Below are the code and all the weights of a small trained network. Each question names an input and a class and asks about switching units off, where a switched-off unit gives its printed mean instead of its output.

import numpy as np


def w(rows, s, z=0):
    codes = np.array(rows[::2]) - 128.0
    scale = np.full(codes.shape[1], s)
    scale[-1] = z or s
    return codes * scale


def f(y):
    return np.maximum(y, 0)


def log_softmax(a):
    a = a - a.max(-1, keepdims=True)
    return a - np.log(np.exp(a).sum(-1, keepdims=True))


def net(x, mask):
    res = np.array(x, float).reshape(1, 7) / 4 @ E
    y = f(res @ A[0][:, :-1].T + A[0][:, -1])
    res = res + np.where(mask, y, B[0][:, -1]) @ B[0][:, :-1]
    return log_softmax(res[-1] @ U[:, :-1].T + U[:, -1])


A, B = {}, {}
E = w([
[139,114,86,91,188,190,115,115,119,154],'x0',
[194,9,103,150,93,84,85,79,119,167],'x1',
[179,170,96,27,2,127,113,173,186,169],'x2',
[133,129,130,136,129,145,165,118,124,157],'x3',
[67,137,103,245,131,138,75,136,234,209],'x4',
[127,128,128,131,125,124,130,131,128,126],'x5',
[155,197,151,102,192,49,77,148,35,245],'x6',
],0.012)
A[0] = w([
[109,114,144,140,151,165,99,148,163,137,106],'n1',
[165,135,98,58,70,117,134,182,180,162,69],'n2',
[142,186,150,111,164,80,93,162,68,203,162],'n3',
[112,206,157,124,129,178,147,174,124,117,121],'n4',
[230,10,113,154,82,88,114,61,114,161,52],'n5',
[90,138,95,194,136,144,82,165,198,183,29],'n6',
[138,176,96,98,77,151,108,147,139,140,96],'n7',
[195,98,174,42,134,142,177,147,40,41,2],'n8',
[78,107,106,111,112,188,171,168,170,73,129],'n9',
[134,62,109,143,81,209,169,96,193,26,114],'n10',
[133,132,165,145,101,125,149,132,133,121,132],'n11',
[122,147,176,129,107,131,141,138,121,129,134],'n12',
[58,225,141,92,165,146,173,153,154,94,75],'n13',
[93,92,197,189,227,124,138,78,95,78,117],'n14',
[127,147,118,146,102,116,160,129,88,143,97],'n15',
[196,178,111,76,61,151,122,132,186,157,114],'n16',
],0.011,0.0032)
B[0] = w([
[115,130,151,149,104,142,121,149,122,133,162],'n1',
[150,128,98,164,149,109,151,138,110,69,199],'n2',
[113,190,114,127,74,106,62,88,93,186,215],'n3',
[84,84,90,87,145,101,113,114,171,139,187],'n4',
[71,71,127,93,175,76,102,98,186,130,198],'n5',
[92,116,183,137,79,213,183,170,182,137,212],'n6',
[154,138,96,136,128,143,161,108,115,90,177],'n7',
[75,130,223,157,71,185,172,173,166,135,222],'n8',
[131,166,140,96,113,113,99,100,105,168,210],'n9',
[143,182,104,110,100,90,95,104,81,211,253],'n10',
[137,128,128,108,129,142,138,102,116,145,146],'n11',
[133,108,113,157,136,130,109,124,153,141,147],'n12',
[59,58,100,68,188,79,96,113,170,82,209],'n13',
[247,154,101,161,169,124,187,117,116,81,226],'n14',
[118,141,115,105,116,141,143,96,140,127,141],'n15',
[201,139,116,171,171,150,179,113,103,69,205],'n16',
],0.013,0.022)
U = w([
[127,219,93,121,83,99,56,100,66,200,11],'0',
[195,139,78,194,170,138,147,119,93,51,253],'1',
[78,6,90,80,167,87,79,110,153,116,196],'2',
[84,119,192,178,64,215,135,172,145,137,136],'3',
],0.014,0.00043)

Each question gives the input, the list of numbers given to net, and the class t.
The units are the neurons (one row each of A and B). Each row of codes is followed by its name. A weight is (code - 128) times the scale printed after its matrix; where a second scale follows, it is the last column's (A, B and U).
mask holds one flag per neuron, in row order. A switched-off neuron (its flag False) gives its mean, the last column of its row in B, instead of its output. The means were averaged over made-up inputs and are rounded, as every weight is.
A unit's drop is (log p(t) with every unit on - log p(t) with that unit switched off) / (log p(t) with every unit on - log p(t) with every unit switched off).
The circuit of an input: a set's keep is (log p(t) with only the set's units on - log p(t) with every unit switched off) / (log p(t) with every unit on - log p(t) with every unit switched off). Starting from the 12 units with the biggest drops (on a tie, the unit counted first), units are removed one at a time, each time the one whose removal leaves the highest keep (on an exact tie, the one counted first), for as long as the keep stays at least 0.8.
units of the circuit, in order: the units of the circuit, biggest drop first
most important unit: the unit with the biggest drop
top k neurons: the k neurons with the biggest drops, biggest first
drop when u is switched off: that unit's drop, to one decimal
input [-3,-3,-7,8,6,8,-6], class 1: units of the circuit, in order	[n14]
input [2,-7,-3,3,-2,7,-7], class 0: top 2 neurons	[n10 n9]
input [6,6,7,-3,-7,-2,-2], class 1: top 3 neurons	[n16 n2 n6]
input [-5,3,-2,1,-3,2,-1], class 2: top 4 neurons	[n6 n5 n16 n3]
input [1,-3,3,-5,2,-6,-1], class 1: top 2 neurons	[n5 n8]
input [3,5,4,-6,7,-3,-4], class 3: top 2 neurons	[n6 n13]
input [-7,-4,-6,0,4,0,-2], class 1: top 2 neurons	[n14 n8]
input [-2,8,-7,2,-6,-4,-1], class 2: top 3 neurons	[n5 n16 n2]
input [0,8,7,-5,-7,3,1], class 2: top 2 neurons	[n5 n14]
input [1,-8,8,-4,-2,-6,0], class 1: top 4 neurons	[n16 n2 n7 n5]
input [-1,-3,-1,1,4,3,-1], class 3: top 2 neurons	[n5 n6]
input [4,8,3,6,8,8,4], class 2: top 2 neurons	[n5 n8]
input [6,5,6,7,5,5,1], class 1: top 2 neurons	[n16 n8]
input [3,3,-7,-3,-4,-1,5], class 1: most important unit	n14
input [-1,-2,4,-4,-8,-7,-3], class 3: drop when n8 is switched off	3.9
input [4,1,4,-6,1,8,-7], class 0: drop when n10 is switched off	1.4
input [0,2,3,-1,-6,-8,-1], class 3: drop when n4 is switched off	0.0
